Here is a tiny trained network, its code and every weight. The questions are about switching its units off for an input and a class, where a switched-off unit gives its printed mean instead of its output.

import numpy as np


def w(rows, s, z=0):
    codes = np.array(rows[::2]) - 128.0
    scale = np.full(codes.shape[1], s)
    scale[-1] = z or s
    return codes * scale


def norm(h):
    return h / np.sqrt((h * h).mean(-1, keepdims=True) + 1e-5)


def f(y):
    return np.maximum(y, 0)


def log_softmax(a):
    a = a - a.max(-1, keepdims=True)
    return a - np.log(np.exp(a).sum(-1, keepdims=True))


def net(x, mask):
    res = np.array(x, float).reshape(1, 4) / 4 @ E
    u = 0
    for l in range(4):
        y = f(norm(res) @ A[l][:, :-1].T + A[l][:, -1])
        res = res + np.where(mask[u : u + 6], y, B[l][:, -1]) @ B[l][:, :-1]
        u += 6
    return log_softmax(norm(res)[-1] @ U[:, :-1].T + U[:, -1])


A, B = {}, {}
E = w([
[126,146,134,102,184,179],'x0',
[74,133,182,97,142,143],'x1',
[106,115,123,157,105,224],'x2',
[121,8,72,143,109,125],'x3',
],0.012)
A[0] = w([
[64,93,85,195,97,146,101],'L0N1',
[47,180,182,64,227,123,251],'L0N2',
[153,155,189,171,178,209,110],'L0N3',
[222,135,58,153,190,134,69],'L0N4',
[33,125,127,194,80,229,175],'L0N5',
[99,142,255,202,108,161,15],'L0N6',
],0.0081,0.0019)
B[0] = w([
[174,113,128,235,48,73,189],'L0N1',
[250,51,145,149,169,181,254],'L0N2',
[144,22,175,131,175,227,198],'L0N3',
[209,66,164,208,30,103,181],'L0N4',
[236,101,234,191,98,72,230],'L0N5',
[130,99,114,163,2,130,181],'L0N6',
],0.0077,0.0067)
A[1] = w([
[66,129,91,110,138,185,4],'L1N1',
[86,97,102,80,133,196,112],'L1N2',
[104,254,45,164,101,101,82],'L1N3',
[49,102,154,150,182,154,39],'L1N4',
[88,86,78,210,83,107,129],'L1N5',
[117,183,95,213,44,124,93],'L1N6',
],0.0088,0.0035)
B[1] = w([
[162,153,195,112,119,12,128],'L1N1',
[185,241,155,139,125,101,136],'L1N2',
[108,116,93,128,168,84,141],'L1N3',
[121,143,183,147,125,156,131],'L1N4',
[155,174,130,131,57,168,253],'L1N5',
[136,137,170,68,136,63,204],'L1N6',
],0.011,0.0054)
A[2] = w([
[60,117,57,154,123,160,2],'L2N1',
[225,103,161,141,122,188,196],'L2N2',
[76,195,99,141,199,206,101],'L2N3',
[106,86,1,209,134,129,182],'L2N4',
[18,147,80,31,199,135,2],'L2N5',
[118,86,57,94,21,142,85],'L2N6',
],0.0081,0.004)
B[2] = w([
[130,6,157,187,103,155,128],'L2N1',
[89,112,90,133,72,150,249],'L2N2',
[158,34,118,122,138,164,131],'L2N3',
[102,70,114,117,29,136,155],'L2N4',
[126,93,118,203,157,212,128],'L2N5',
[122,115,121,64,124,55,165],'L2N6',
],0.011,0.012)
A[3] = w([
[193,181,191,79,38,158,158],'L3N1',
[121,91,151,91,190,60,55],'L3N2',
[191,25,143,37,227,153,100],'L3N3',
[104,198,118,69,129,225,136],'L3N4',
[74,120,156,51,218,91,165],'L3N5',
[47,147,3,166,225,87,2],'L3N6',
],0.0064,0.004)
B[3] = w([
[175,171,115,204,129,77,254],'L3N1',
[182,142,152,185,206,148,138],'L3N2',
[170,111,102,196,255,234,182],'L3N3',
[104,78,144,175,92,178,147],'L3N4',
[193,148,189,211,254,223,141],'L3N5',
[184,86,105,100,156,194,128],'L3N6',
],0.0081,0.0066)
U = w([
[51,114,36,89,133,100,66],'0',
[2,171,103,93,206,159,2],'1',
[16,160,161,86,196,154,2],'2',
[178,82,196,238,46,139,252],'3',
[184,107,186,217,202,237,176],'4',
[150,244,114,148,210,72,222],'5',
],0.0085,0.004)

Each question gives the input, the list of numbers given to net, and the class t.
The units are the neurons (one row each of A and B). Each row of codes is followed by its name. A weight is (code - 128) times the scale printed after its matrix; where a second scale follows, it is the last column's (A, B and U).
mask holds one flag per neuron, layer by layer. A switched-off neuron (its flag False) gives its mean, the last column of its row in B, instead of its output. The means were averaged over made-up inputs and are rounded, as every weight is.
A unit's drop is (log p(t) with every unit on - log p(t) with that unit switched off) / (log p(t) with every unit on - log p(t) with every unit switched off).
The circuit of an input: a set's keep is (log p(t) with only the set's units on - log p(t) with every unit switched off) / (log p(t) with every unit on - log p(t) with every unit switched off). Starting from the 12 units with the biggest drops (on a tie, the unit counted first), units are removed one at a time, each time the one whose removal leaves the highest keep (on an exact tie, the one counted first), for as long as the keep stays at least 0.8.
circuit, biggest first: the units of the circuit, biggest drop first
most important unit: the unit with the biggest drop
k most important neurons: the k neurons with the biggest drops, biggest first
top k neurons in layer l: the k neurons of layer l with the biggest drops, biggest first
drop when u is switched off: that unit's drop, to one decimal
input [3,6,0,-2], class 4: circuit, biggest first => [L0N2 L3N3]
input [-2,8,-4,4], class 4: most important unit => L1N5
input [-3,5,-8,7], class 0: circuit, biggest first => [L0N5 L0N2 L0N4]
input [-8,-8,5,-6], class 5: 3 most important neurons => [L1N6 L0N2 L0N3]
input [-1,0,-6,2], class 5: 2 most important neurons => [L0N2 L2N2]
input [-8,-8,-1,-4], class 5: top 3 neurons in layer 0 => [L0N2 L0N5 L0N3]
input [-6,-2,3,-3], class 5: top 2 neurons in layer 0 => [L0N2 L0N3]
input [-1,4,-3,5], class 0: 2 most important neurons => [L0N5 L2N6]
input [2,-1,-7,8], class 0: top 2 neurons in layer 0 => [L0N5 L0N2]
input [-5,2,-8,-4], class 5: drop when L3N3 is switched off => 0.0
input [-7,-4,-8,1], class 5: drop when L2N2 is switched off => 0.3
input [-6,-7,0,-6], class 5: drop when L2N2 is switched off => 0.1
input [5,7,-3,8], class 4: top 2 neurons in layer 1 => [L1N5 L1N2]
input [2,2,-7,-4], class 4: most important neuron => [L0N2]
